Each row is followed by its class number.
[  2   1  -2   3 -10   5  -6  11  -5  17 -35  -2  17 -22 -14  13   5  17
   2  10 -24   7   1 -20  -6  12  -5  22  -8 -14 -12   3  -4 -19  24]
1
[ 29   0  -6  37  -1  -5 -28   6  17 -18  11  -6   5   2  16 -28 -33 -17
  -2  19  21   8 -11  -2   1  -2   9  15  -5 -13  12  11   3  29   9]
7
[-15 -12  -1 -18  -8  -4  13  12 -23   0  -4  10  13   2   1  33  24  -8
 -30  13  -9 -21 -15  13   1 -11  -2  -3   1   3  28   3   4 -17 -46]
5
[ -6  -5  -7 -15 -22 -32  49   1  -7 -13 -25  -5  18 -17   3   1   3  14
  -1  38 -14  13   5  -7  -1  -1  30  -5  -9 -13  29  18  28 -14   0]
3
[  -4   17  -28  -30   18  -27   31   17   21   16   61   15    5  -18
   35   19  -29  -40  -47   -4  -66  -40   -8  -12   18  -42   16   -7
   -3   -4  -21   -4  -19   -9 -114]
6
[-28 -40 -20  -8   8  10  -2 -20  -3 -10 -22  -8   8  29 -18  29  15  12
 -20  -7  22 -40  31  -3  11  11  20 -21  11   0  35  -1  -5 -19   9]
7
[-25  21  11  -9 -14 -36  17   6 -27  -4  11  19   2  -2  11  13  -6 -22
   5 -10 -21  -3 -12  10  11  11 -20  -2   4   5   2  -4  -8 -24 -65]
5
[  2  -1  10   2 -11   1  12  -5  -8  10  -6  -4   8   1  -1 -10   0  -3
  26   7  -9  11   7   3  -4   9 -14   5  10  10 -14  -2   1  -2   5]
2
[ 29 -20   5  -5 -11 -25 -37  20 -16 -43  31  17 -17 -18  30 -15 -12 -34
 -32 -28  -5  17 -12  58 -10 -52  50 -18  -5  -3  17   0 -22  18 -36]
0
[ 10 -51 -23 -19   8 -22 -27 -26  27   0  26  -3  -5   2   0   1 -31 -19
 -27 -28 -20  -4  20  24   5 -22  41  -4  12   8  -1 -29 -12   0 -29]
4
[ 10  28  11  16 -31 -15   5  32 -29 -17   9   5   6 -14  33  -7   9 -21
  17  25   3   8 -27  12  -7 -15   8  -1 -17 -22  19  27   1   8 -34]
7
[ 10  33  -2  15 -16 -36   0  25 -14   0  16   0   6 -11  23 -14  -5 -26
   9  36 -53  19 -52   9  10 -26   3   8 -24  -4   7  21  -9   6 -47]
4
[ 21 -54  21  -2 -25  12  23  11  10 -17 -27   7 -18  -4   7  -7 -17  19
   3  -5  26  13  42  20 -21  -9  23 -11   9   6  57   3  29  14   7]
0
[ 11 -10  -8  -8  -7 -22 -25   9   0  20  30   8 -21  10  18  -9 -10 -49
  11   7   2  39 -14  52  33 -10  -9 -21 -11  -9 -18 -34  15   7 -51]
3
[ -2  -6   3  13  -6  -2  -4  -7   6  -9   2  -4   7   5   8   0  -7  -1
   3   7  -1   1   3   2   0  -1  -5   9  -6   6   2  15   8   4 -10]
2
[ 34  37  22  24 -26 -11  -7  28 -31 -11 -10  14   7 -10  -2 -30  20  -7
   3  51 -20  24 -45   7  -7 -17 -29   4 -12   3   9  32   6  15   7]
4
[ 14 -26  -8 -21  -5 -30  -5  23   2 -30  10   7 -11  -5   8   2  -3  -5
 -43   4  -6   1 -16  24  17 -37  34 -12  -5  -3  42   9  10   4 -38]
3
[ -1  12 -16   9   9  -8 -10  -2  16  16   4   4   7   7   9  13 -21 -10
 -16   5 -16 -28  -7 -25  15   9 -17  15 -14 -10 -17   3  -1  -5 -25]
5
[ 13 -27 -16 -52  -4 -21   2 -29  43  20 -18   3 -14  11  -2  -2 -11  40
 -27  19 -16 -22  -8 -13  26  -1  11  16 -14  14 -10 -16  12 -15 -32]
0
[ -2  56  14  35  39  -6  -4   2 -24   6  12  14   5   9 -31 -25   6 -19
  30  17 -43  42 -17   5  -1   3 -35 -10  15   2 -13   6  -5   8  12]
5
[ 33  -3   2   0 -32 -14  -1   9  -4  -8  19   5  -8   0  43 -13  -8 -25
   1  23  -8  -8 -16  14   2   2   3  -2 -14   2   2  10   5   3 -43]
3
[ -2  20  -1   5  17   3   1  18  -5 -23  12   5   0  20  -7  -6  -2   0
 -23 -19 -23 -22  12   4  15  11  -5 -20  17  11   4  -6 -32 -14   2]
6
[ 23 -37  20  -8  -2  32  20 -15 -12 -10 -15  11   8  -5 -29 -17  -5  27
  13   1   9  10  57  -9 -32  11  -5  -9  28  13   3  -4  19   3  34]
1
[ -7  -9   1  32  23  -3 -12   9  -9  -3   5   5  15   8  -4  11  -8 -18
 -19 -14 -23  -5  32   0   9   5  -6  -6  18   8  19  14 -29 -14 -12]
2
[-13 -13  -8 -17 -16 -14 -10   5  -2 -11   2  -8 -12   9   4  -1   6   4
   9  -3  -6   7 -30  28  20 -12  21   0 -10   0  12  -7   3  -4 -17]
1
[ 10  24  13 -29  11   3  24  19 -15 -12  -2  18   0  -8  16   1  -4   6
 -20  -9 -16 -17  42   3   5  19  -2 -12   0 -11  -2  -6   6 -20 -25]
1
[ 33   7  20  18 -34  16   4  36  -8   9 -16   4   7 -10  35  -2  21 -20
   4  64   2  11  -6  16 -15  -6 -22   9 -26 -15   6  35  24   3 -30]
7
[  7 -13  -7 -12 -13 -15 -32  14  -9 -19   7  -5  -9   8  17  -2   6 -18
 -18 -18   2  -9 -13  25  16  -6  10   2  -9   3 -26  -5 -16 -11  -9]
3
[-22 -20 -18   7  -8  -8 -16 -16  15  -7  -7 -12  -5  12  -6   4  -4   2
  -4  -9   0 -14   5   4  21  -1  23 -10  -2   0   9  -4 -15 -10   3]
2
[ 21  13  12  16  31   0  -8  33  -4  -7  13  20  -7  -7  24  -5 -27 -35
  -1  -7  -9  22  26  10  -5 -21   4 -22  -7 -14   0   7  -2  15 -32]
0
[ -6 -13  14  -9 -11   7  23   4 -23  -8  -7  15  17   0   5  24  10   4
  -7  21 -23 -12  10  -4 -10   1 -12   2   5  15  17  13  25 -18 -34]
3
[ -1 -51 -20 -10   7   3 -23  18  34  19 -21  10  -9   0 -23  39  -4  11
 -58   5 -17  -6   3   5  23 -25  15  -4   5  -9  37 -15   8 -15 -54]
0
[ 11 -40  24 -13  -4  16  31   4   3  42 -43  21  28 -19 -14  24  22  26
  -6  68 -18  12  18 -21 -28 -21 -24  29  -4  21   2  19  49 -16 -27]
7
[-20   3  -8 -26  13 -30 -13   6  12  -9  29   6  -1  23  15   6 -19 -20
  -2  -7 -68   0 -26  36  36 -21  17  -4  13  13 -11 -16 -17 -25 -81]
0
[ 10  -1   4  21   6  10  -3  11 -15  14 -16  12  19  -5  -3  19   5   4
   1  11  -1 -14  -3 -27 -22   7   3  26  13  -5  13  -1  14  -2  -6]
5
[  6 -33  -7   5  -5  14 -12 -15  -9  -5 -11 -12   1  27  -4  -4   5   0
  13  -3   2 -12  11  13 -10  12   9   7  10  13  -8 -12   2  -1  21]
5
[ -3  -9  -5  -8  13 -12 -21  30 -12 -11   4  13   2   0   6  18   6 -22
 -42  -2  -8 -17 -21   8  14 -36   6   2   8   0  17  12 -14  -4 -46]
0
[  6 -24 -16 -38   7 -31   0  -8   5  -9  -7   6  -3  14  -5   1  -2  22
 -34   2 -18   1 -14  24  22 -21  32  -8 -10  10  17 -14   6  -4 -18]
0
[-13   2 -12  11  -4  -6  20 -16  -7  14 -23 -17  17  29 -10  -7  -8  20
  49   5 -45   6   4  -3   8  27   7  -6  -9   7 -13 -10 -11 -17  45]
5
[  3  -8 -13   5  11  -2   6   0   4   0 -18 -11   4  12 -10  -1   0   6
  23  -3 -16  13  22  -1   3   9  28 -23  -2 -13  -5  -3   6  -8  40]
3
[-21 -22 -18 -20  -4 -28 -11  -4   6 -11   1  14  -1   7  -2  22  -5   8
 -48   3 -13 -34 -15   7  32 -27  20   2  -4   2  36   3   5 -14 -48]
7
[ 55 -55  -1 -25  35   5 -20  30  23  16 -22  30  -2 -17 -23  -3 -26  19
 -70  49 -16 -13  48 -36  19 -35  13   3  12  -3  50   2   2  -3 -45]
7
[  8  -8  14   4 -23   1   4  12 -13  -3  -6  13  13 -20   8   0   5  -6
  -5  38   7  -2  -9  -8 -13 -24  -8  14  -3  -3  15  26  14   4 -25]
7
[-10 -12  -6   2   6  -4   7  -2 -15  -3 -13 -11  11  17   3  -2   6  -8
   3   0  -5   4  11  19   6   9   8  -7   8   6  10   0 -17 -10  19]
0
[ 11 -13  -8 -10 -13  -8  -3  14  -7   0  -6  10  -1  10   1   1   4   4
 -16   8 -13  -6   5  13  11 -11   4   4  -1   3  -4  -9  12  -8 -11]
6
[ -4  11  -3  -6   0  -7   7 -13   6  20  -6  -4   7   7  -6  -8   5  14
  16  -5 -24   1   5  -3  11   0  -8   4  -7   4 -43  -2  -3  -9  22]
2
[ -2  17   7   9 -10 -15   7  39 -15  -5  -9  12   9  -7   6  21   7  -7
 -11   3 -25  -1  -3   0   2 -15  -1  -5  -8 -16  18  19   7 -11 -38]
4
[-22   5   7 -33 -16  -7  34 -29 -10  11  14   5  17   3 -28  -2  11  23
  -7 -15 -18 -12   8   7  10  12 -30  -7  26  15 -11 -11 -19 -22   2]
7
[  3  38  16 -24 -18   2  54  -9 -55  -8   9   1  32 -11   0 -17  21  15
  31  20 -40  10 -14  -1 -20  11  -9  -9   5  13 -16  -3  -5  -6  25]
3
[ 13  17   8  -7  14  -3  20  22 -16   8 -16   4  15  -8  -2  -7  11  17
  20   3 -41  30  16   6 -11  -5  10   0 -12  -7 -32   6  10 -11  21]
1
[ 48 -65  -1 -24  -2  27 -25  17  21  39 -23  14 -39 -12 -20   9   4  11
 -12  -7  38  21  37  10 -15 -29  11 -17 -20 -17  -9 -35  33  21  -9]
5
[-11  11  -9  16   5   2 -11 -16   4 -22   3 -19  -6  23   0 -32  -9   5
  38 -22  18   8  20  12   9  11  31 -29 -14 -10 -27 -11 -26   3  54]
7
[ 10  19 -11   4   6   3 -10 -13 -13  -8  -6 -10   9  20   9 -20   2  14
  11  -6 -11 -34   3 -22  12  16  12   3  -7  -2 -14  12 -18  -4  72]
3
[ 25 -12   2 -20   1  -5  14   4   4   3  18   2 -14  10   9 -21 -11  -4
   9 -17  -7   8  26  22   7 -14   9 -24   0   5 -19 -14   2  13 -13]
2
[ 25   4   3  26  30   4 -11  -4  24  17   6  -1  11  12   1 -20 -26  -2
  26  11 -14  42   7   6   0  17   0   9   0   3 -20 -21  24  13  31]
3
[ -4  27  -5  11 -20 -18 -10  38 -23 -19   8  -2   6  -5  39  -1   1 -40
   0  23 -11  -5 -42  15   9 -16   7  13 -14 -10   7  14  -8   1 -28]
6
[ 41 -38 -14 -32  14 -16  -4 -26  39  30  -1  12  -5  -3 -16  -4 -26  23
 -26  10 -18   3   7  -4   9 -24  13  -2  -5   7  11 -16  26  21  -2]
2
[ 32 -37  -3   2  -6  16 -20  10  -7  -9 -18  -7   4  26   7  12  28  -1
 -13  16   8  -7  -4  26 -11   7  11  -4  -1  10  12   4  19   0  17]
3
[ 10  18  -4  -5 -32  -6  19  13 -34  -8   6  10  12 -11  11   9  20   4
  -4   6  -5  -6  -7   9 -12  -8  14 -11 -10 -21  22   6   5   3   0]
6
[-21   5 -11   5  -5 -26 -13   6  -5  -5  18  12   0   3   5   5 -18 -12
 -20   5 -33  -6 -14   9  35 -11   3   5  -9  -4  14  -8 -13 -17 -60]
5
[-12 -17 -16   4  -6 -13   3  -6   3 -10 -15 -15   4  15   7   5  -2   1
   4 -13 -10 -17   3   8   8  14  20   4   3  -1  13  12  -4 -13  22]
1
[ 15  -6 -13   1   3 -15 -47  12  22 -10   4  11 -19 -11   5  -3 -35   0
 -32  -7   2 -16 -27 -13  18 -37  14  25 -17  -9  31   7   5  28  11]
6
[ -1 -24  29   4  -7  12  15  -9  -4  14 -19  21   8   4 -26   8   5  18
  13   9   7  18  34  -1 -10  15 -35   1  25  22   5  -9  30 -11 -14]
2
[ -5  19  17 -12 -16   3  29  -5 -20   2   2  -2  14 -10  -3 -18  11  11
  26  13 -28  13  -9  12 -15 -14 -11   7  -1   8 -15  10   3   3  24]
7
[  1 -11   8  -2 -15  12  23  31  -7   3 -16  14 -13  -9   9  11  -6  -5
  20  -6  12  16  48  10 -12  -9  14 -13  -1 -23   6 -16  43   1 -17]
6
[-16   1  -4   6 -20  -1  11   6 -29 -19  -5  -2  12   0  -8  12  16   3
 -11 -10 -10 -13  22  10   0   8  10 -14   5 -18  25  11 -18 -21   4]
5
